Here is a tiny trained network, its code and every weight. The questions are about switching its units off for an input and a target symbol, where a switched-off unit gives its printed mean instead of its output.

import numpy as np


def w(rows, s, z=0):
    codes = np.array(rows[::2]) - 128.0
    scale = np.full(codes.shape[1], s)
    scale[-1] = z or s
    return codes * scale


def norm(h):
    return h / np.sqrt((h * h).mean(-1, keepdims=True) + 1e-5)


def f(y):
    return y / 2 * (1 + np.tanh(0.7978845608 * (y + 0.044715 * y**3)))


def softmax(a):
    e = np.exp(a - a.max(-1, keepdims=True))
    return e / e.sum(-1, keepdims=True)


def log_softmax(a):
    a = a - a.max(-1, keepdims=True)
    return a - np.log(np.exp(a).sum(-1, keepdims=True))


def net(x, mask):
    ids = ['αβγδεζηθμξπστφω'.index(c) for c in x.split()]
    T = len(ids)
    res = E[ids] + P[:T]
    u = 0
    for l in range(3):
        q, k, v = (norm(res) @ M[l].T for M in (Q, K, V))
        z = softmax(np.where(np.tri(T) > 0, q @ k.T / 4**0.5, -1e9)) @ v
        res = res + np.where(mask[u], z, O[l][:, -1]) @ O[l][:, :-1]
        u += 1
        y = f(norm(res) @ A[l][:, :-1].T + A[l][:, -1])
        res = res + np.where(mask[u : u + 4], y, B[l][:, -1]) @ B[l][:, :-1]
        u += 4
    return log_softmax(norm(res)[-1] @ U[:, :-1].T + U[:, -1])


Q, K, V, O, A, B = {}, {}, {}, {}, {}, {}
E = w([
[123,72,92,196,163,132],'α',
[151,113,81,207,80,93],'β',
[168,184,160,93,91,67],'γ',
[163,84,166,165,192,223],'δ',
[212,69,77,50,82,164],'ε',
[94,193,112,154,134,25],'ζ',
[131,86,75,71,162,95],'η',
[146,131,113,68,143,160],'θ',
[68,212,156,132,176,128],'μ',
[166,131,154,80,158,2],'ξ',
[232,21,108,4,112,156],'π',
[149,156,64,57,82,105],'σ',
[201,140,86,10,90,39],'τ',
[119,216,150,143,112,161],'φ',
[161,152,211,95,200,156],'ω',
],0.0075)
P = w([
[89,108,78,120,130,174],'0',
[196,187,130,113,200,2],'1',
[120,105,133,160,61,189],'2',
[196,173,131,116,194,8],'3',
[44,59,84,89,112,168],'4',
[199,171,132,120,195,13],'5',
],0.0088)
Q[0] = w([
[229,153,190,237,35,171],'L0H0',
[150,132,114,116,218,107],'L0H0',
[206,211,59,218,164,116],'L0H0',
[2,26,137,75,131,142],'L0H0',
],0.0066)
K[0] = w([
[58,136,12,68,167,157],'L0H0',
[199,163,135,153,137,74],'L0H0',
[152,129,83,56,214,67],'L0H0',
[127,111,249,144,2,171],'L0H0',
],0.0062)
V[0] = w([
[134,125,155,93,89,24],'L0H0',
[144,110,133,110,51,114],'L0H0',
[209,106,160,75,143,182],'L0H0',
[79,175,124,173,4,120],'L0H0',
],0.0044)
O[0] = w([
[127,215,85,75,227,171,248],'L0H0',
[168,180,129,169,125,192,29],'L0H0',
[109,103,155,101,92,212,72],'L0H0',
[252,166,68,218,123,114,31],'L0H0',
],0.0039,0.0011)
A[0] = w([
[99,88,141,144,41,162,102],'L0N0',
[163,108,50,72,62,33,124],'L0N1',
[177,25,206,198,255,88,2],'L0N2',
[64,84,65,110,193,191,88],'L0N3',
],0.0061,0.0053)
B[0] = w([
[101,80,86,77,150,66,156],'L0N0',
[113,147,174,182,110,159,252],'L0N1',
[116,72,255,195,92,167,117],'L0N2',
[169,122,159,164,69,106,160],'L0N3',
],0.0077,0.003)
Q[1] = w([
[94,96,182,13,8,121],'L1H0',
[157,182,180,123,253,57],'L1H0',
[39,149,217,208,60,158],'L1H0',
[163,130,81,225,5,192],'L1H0',
],0.0058)
K[1] = w([
[96,88,101,70,42,46],'L1H0',
[167,160,85,106,254,126],'L1H0',
[42,131,136,158,117,98],'L1H0',
[110,139,183,209,41,125],'L1H0',
],0.0078)
V[1] = w([
[27,182,40,154,142,235],'L1H0',
[83,45,143,163,244,235],'L1H0',
[199,197,150,203,74,106],'L1H0',
[61,103,2,175,146,141],'L1H0',
],0.0028)
O[1] = w([
[106,116,219,182,43,66,129],'L1H0',
[184,172,85,75,133,36,3],'L1H0',
[64,89,134,71,66,197,134],'L1H0',
[181,128,253,111,95,99,128],'L1H0',
],0.0032,0.0019)
A[1] = w([
[228,56,90,24,88,201,74],'L1N0',
[117,146,160,223,118,234,57],'L1N1',
[133,85,53,226,87,77,161],'L1N2',
[62,38,113,207,255,197,3],'L1N3',
],0.0056,0.0014)
B[1] = w([
[113,148,126,167,154,97,205],'L1N0',
[134,115,89,139,178,117,180],'L1N1',
[158,146,171,104,169,161,248],'L1N2',
[87,179,95,109,2,98,69],'L1N3',
],0.0097,0.0013)
Q[2] = w([
[1,87,109,184,137,197],'L2H0',
[199,208,114,210,106,98],'L2H0',
[152,4,183,193,103,114],'L2H0',
[190,122,80,194,246,170],'L2H0',
],0.0059)
K[2] = w([
[176,31,89,142,53,193],'L2H0',
[130,249,177,135,57,108],'L2H0',
[17,102,178,230,128,226],'L2H0',
[142,195,138,39,127,253],'L2H0',
],0.0057)
V[2] = w([
[40,172,96,212,57,20],'L2H0',
[144,98,27,117,4,176],'L2H0',
[88,225,128,63,131,178],'L2H0',
[153,106,40,125,185,28],'L2H0',
],0.0046)
O[2] = w([
[70,2,189,166,104,145,140],'L2H0',
[114,112,116,138,196,38,3],'L2H0',
[108,108,65,65,160,234,153],'L2H0',
[82,140,69,176,26,131,165],'L2H0',
],0.0055,0.0057)
A[2] = w([
[144,213,21,113,199,115,82],'L2N0',
[151,4,82,166,69,96,87],'L2N1',
[44,84,156,17,63,86,4],'L2N2',
[2,118,112,216,169,51,155],'L2N3',
],0.0052,0.0042)
B[2] = w([
[75,2,180,218,110,126,252],'L2N0',
[54,232,198,112,169,178,130],'L2N1',
[83,232,98,220,244,109,115],'L2N2',
[196,136,29,87,159,144,157],'L2N3',
],0.0055,0.0039)
U = w([
[150,116,63,58,82,65,252],'α',
[21,172,131,122,196,123,150],'β',
[157,122,188,103,159,6,81],'γ',
[195,170,178,44,191,173,87],'δ',
[52,125,151,193,43,63,79],'ε',
[125,72,53,8,162,191,137],'ζ',
[127,206,127,163,111,229,44],'η',
[141,242,165,111,42,96,113],'θ',
[112,65,230,116,103,181,132],'μ',
[207,202,153,236,174,142,69],'ξ',
[72,10,109,85,124,46,135],'π',
[202,58,100,105,221,103,154],'σ',
[150,83,60,218,146,182,168],'τ',
[88,122,60,68,20,188,144],'φ',
[153,160,70,187,152,31,144],'ω',
],0.012,0.0042)

Each question gives the input, a string of symbols that net reads in full, and the target symbol t.
The units are the heads (4 rows each of Q, K, V and O) and the neurons (one row each of A and B). Each row of codes is followed by its name. A weight is (code - 128) times the scale printed after its matrix; where a second scale follows, it is the last column's (O, A, B and U).
mask holds one flag per unit, layer by layer, with each layer's heads first. A switched-off unit (its flag False) gives its mean, the last column of its rows in O or B, instead of its output. The means were averaged over made-up inputs and are rounded, as every weight is.
A unit's drop is (log p(t) with every unit on - log p(t) with that unit switched off) / (log p(t) with every unit on - log p(t) with every unit switched off).
The circuit of an input: a set's keep is (log p(t) with only the set's units on - log p(t) with every unit switched off) / (log p(t) with every unit on - log p(t) with every unit switched off). Starting from the 12 units with the biggest drops (on a tie, the unit counted first), units are removed one at a time, each time the one whose removal leaves the highest keep (on an exact tie, the one counted first), for as long as the keep stays at least 0.8.
units of the circuit, in order: the units of the circuit, biggest drop first
top k neurons: the k neurons with the biggest drops, biggest first
top k neurons in layer l: the k neurons of layer l with the biggest drops, biggest first
input φ μ η, target δ: units of the circuit, in order => (L1N2, L2H0, L0H0)
input μ ξ μ γ δ δ, target μ: units of the circuit, in order => (L0N2)
input μ τ γ θ ε, target τ: units of the circuit, in order => (L0H0, L1N0)
input γ γ μ ω γ φ, target η: top 2 neurons in layer 2 => (L2N0, L2N3)
input α μ μ ω γ, target μ: units of the circuit, in order => (L0H0, L1N2)
input μ ζ μ φ, target η: units of the circuit, in order => (L2H0, L1H0, L0N3)
input γ τ τ ε σ α, target ε: units of the circuit, in order => (L1N3, L0N2)
input γ β γ β, target ξ: units of the circuit, in order => (L1N2, L0N1)
input β β τ μ γ, target ζ: top 2 neurons => (L1N1, L2N3)
input ζ μ γ ω η, target τ: top 3 neurons in layer 1 => (L1N0, L1N2, L1N1)
input δ θ γ τ γ, target τ: units of the circuit, in order => (L0H0, L1N1, L0N1)
input γ θ φ, target τ: units of the circuit, in order => (L1N1, L2H0, L1N2)
input φ θ μ, target δ: top 2 neurons => (L1N2, L2N0)
input μ ω γ ω μ, target τ: top 2 neurons => (L1N1, L0N3)
input α π α, target γ: top neuron => (L1N2)
input δ γ μ, target π: units of the circuit, in order => (L2H0, L1N3, L0H0, L0N0)
input σ μ β, target σ: units of the circuit, in order => (L2H0, L1N2, L0N0)
input η μ μ, target θ: top 3 neurons => (L0N3, L1N2, L2N0)
input ω μ η, target β: top 2 neurons in layer 1 => (L1N0, L1N3)
input τ ξ ξ μ ω, target φ: units of the circuit, in order => (L1N3)
input β ω σ β μ, target σ: top 2 neurons => (L0N3, L1N1)
input μ α φ, target μ: top 3 neurons in layer 0 => (L0N0, L0N3, L0N1)
input σ γ δ, target σ: top 2 neurons in layer 0 => (L0N1, L0N0)
input μ ζ μ, target μ: top 2 neurons in layer 0 => (L0N0, L0N1)
